Here is a tiny trained network, its code and every weight. The questions are about switching its units off for an input and a target symbol, where a switched-off unit gives its printed mean instead of its output.

import numpy as np


def w(rows, s, z=0):
    codes = np.array(rows[::2]) - 128.0
    scale = np.full(codes.shape[1], s)
    scale[-1] = z or s
    return codes * scale


def f(y):
    return y / 2 * (1 + np.tanh(0.7978845608 * (y + 0.044715 * y**3)))


def softmax(a):
    e = np.exp(a - a.max(-1, keepdims=True))
    return e / e.sum(-1, keepdims=True)


def log_softmax(a):
    a = a - a.max(-1, keepdims=True)
    return a - np.log(np.exp(a).sum(-1, keepdims=True))


def net(x, mask):
    ids = ['αγδζηθλμξπστφω'.index(c) for c in x.split()]
    T = len(ids)
    res = E[ids] + P[:T]
    r = res
    for j in range(3):
        rows = slice(3 * j, 3 * j + 3)
        q, k, v = (r @ M[0][rows].T for M in (Q, K, V))
        z = softmax(np.where(np.tri(T) > 0, q @ k.T / 3**0.5, -1e9)) @ v
        o = O[0][rows]
        res = res + np.where(mask[j], z, o[:, -1]) @ o[:, :-1]
    y = f(res @ A[0][:, :-1].T + A[0][:, -1])
    res = res + np.where(mask[3:11], y, B[0][:, -1]) @ B[0][:, :-1]
    return log_softmax(res[-1] @ U[:, :-1].T + U[:, -1])


Q, K, V, O, A, B = {}, {}, {}, {}, {}, {}
E = w([
[196,115,165],'α',
[254,123,130],'γ',
[151,112,159],'δ',
[145,97,144],'ζ',
[147,154,184],'η',
[96,167,60],'θ',
[79,222,30],'λ',
[182,89,161],'μ',
[137,178,182],'ξ',
[61,149,56],'π',
[174,175,182],'σ',
[49,146,133],'τ',
[243,90,138],'φ',
[152,119,79],'ω',
],0.0091)
P = w([
[121,158,142],'0',
[187,190,58],'1',
[65,84,167],'2',
[131,144,115],'3',
[190,212,96],'4',
[84,58,136],'5',
[127,154,124],'6',
[183,225,107],'7',
[97,42,108],'8',
[122,160,130],'9',
[179,254,122],'10',
[108,30,85],'11',
[110,185,159],'12',
[171,204,100],'13',
],0.0079)
Q[0] = w([
[119,153,142],'head 0',
[112,176,156],'head 0',
[104,146,69],'head 0',
[114,109,129],'head 1',
[120,212,158],'head 1',
[24,34,150],'head 1',
[186,208,80],'head 2',
[168,106,252],'head 2',
[169,16,80],'head 2',
],0.017)
K[0] = w([
[148,135,114],'head 0',
[171,142,99],'head 0',
[143,84,150],'head 0',
[118,103,122],'head 1',
[100,147,187],'head 1',
[79,5,101],'head 1',
[157,217,68],'head 2',
[207,124,199],'head 2',
[155,46,78],'head 2',
],0.021)
V[0] = w([
[118,186,173],'head 0',
[123,74,67],'head 0',
[171,133,185],'head 0',
[78,5,92],'head 1',
[115,73,89],'head 1',
[191,196,61],'head 1',
[66,113,153],'head 2',
[52,201,63],'head 2',
[156,82,171],'head 2',
],0.013)
O[0] = w([
[113,64,78,150],'head 0',
[173,177,189,109],'head 0',
[62,144,88,126],'head 0',
[17,176,210,3],'head 1',
[91,174,171,82],'head 1',
[239,182,101,234],'head 1',
[35,123,142,86],'head 2',
[82,251,117,222],'head 2',
[137,57,137,63],'head 2',
],0.011,0.0055)
A[0] = w([
[51,76,192,253],'neuron 0',
[78,99,254,84],'neuron 1',
[213,69,191,167],'neuron 2',
[185,229,116,106],'neuron 3',
[246,128,151,145],'neuron 4',
[209,140,20,114],'neuron 5',
[148,68,167,81],'neuron 6',
[158,129,109,113],'neuron 7',
],0.008,0.0074)
B[0] = w([
[239,161,166,158],'neuron 0',
[1,39,111,142],'neuron 1',
[156,128,27,176],'neuron 2',
[201,58,53,213],'neuron 3',
[110,194,106,216],'neuron 4',
[28,115,250,251],'neuron 5',
[38,81,42,132],'neuron 6',
[103,79,150,154],'neuron 7',
],0.014,0.022)
U = w([
[184,69,85,98],'α',
[50,113,63,58],'γ',
[159,35,156,131],'δ',
[79,47,145,56],'ζ',
[215,68,155,119],'η',
[183,254,152,243],'θ',
[61,184,46,127],'λ',
[115,33,102,45],'μ',
[236,101,170,224],'ξ',
[1,208,122,81],'π',
[178,178,72,168],'σ',
[44,91,160,75],'τ',
[123,86,56,47],'φ',
[219,144,188,252],'ω',
],0.0062,0.0038)

Each question gives the input, a string of symbols that net reads in full, and the target symbol t.
The units are the heads (3 rows each of Q, K, V and O) and the neurons (one row each of A and B). Each row of codes is followed by its name. A weight is (code - 128) times the scale printed after its matrix; where a second scale follows, it is the last column's (O, A, B and U).
mask holds one flag per unit, heads first, then neurons. A switched-off unit (its flag False) gives its mean, the last column of its rows in O or B, instead of its output. The means were averaged over made-up inputs and are rounded, as every weight is.
A unit's drop is (log p(t) with every unit on - log p(t) with that unit switched off) / (log p(t) with every unit on - log p(t) with every unit switched off).
The circuit of an input: a set's keep is (log p(t) with only the set's units on - log p(t) with every unit switched off) / (log p(t) with every unit on - log p(t) with every unit switched off). Starting from all 11 units, units are removed one at a time, each time the one whose removal leaves the highest keep (on an exact tie, the one counted first), for as long as the keep stays at least 0.8.
units of the circuit, in order: the units of the circuit, biggest drop first
unit that matters most: the unit with the biggest drop
top k neurons: the k neurons with the biggest drops, biggest first
heads that matter: for each layer, one digit per head in row order, 1 if its drop is at least 0.15 and else 0, layers parted by /
drop of u: that unit's drop, to one decimal
input θ π τ, target τ: units of the circuit, in order	head 1; neuron 4
input ω θ θ τ, target θ: unit that matters most	neuron 5
input π α φ π π ζ γ μ ω λ π μ π, target σ: units of the circuit, in order	neuron 5; head 2; neuron 3
input θ π ξ ζ τ λ μ ζ φ η ξ α, target α: heads that matter	011
input λ τ δ μ ζ η δ σ τ, target τ: top 4 neurons	neuron 1; neuron 3; neuron 2; neuron 4
input σ μ θ, target θ: top 3 neurons	neuron 5; neuron 3; neuron 0
input ω α π, target π: top 2 neurons	neuron 1; neuron 3
input θ τ λ α τ ξ γ π φ, target φ: top 3 neurons	neuron 2; neuron 6; neuron 5
input θ ω α ω λ φ θ π π π, target σ: top 2 neurons	neuron 5; neuron 3
input σ η τ ξ τ ζ, target ζ: units of the circuit, in order	head 1; head 2
input ξ φ ζ π σ φ θ δ α, target α: units of the circuit, in order	head 2; neuron 2
input σ τ φ π π π ξ μ λ θ φ π, target π: top 3 neurons	neuron 1; neuron 3; neuron 2
input θ δ π τ, target θ: drop of neuron 7	0.1
input μ π θ, target θ: drop of neuron 3	0.3
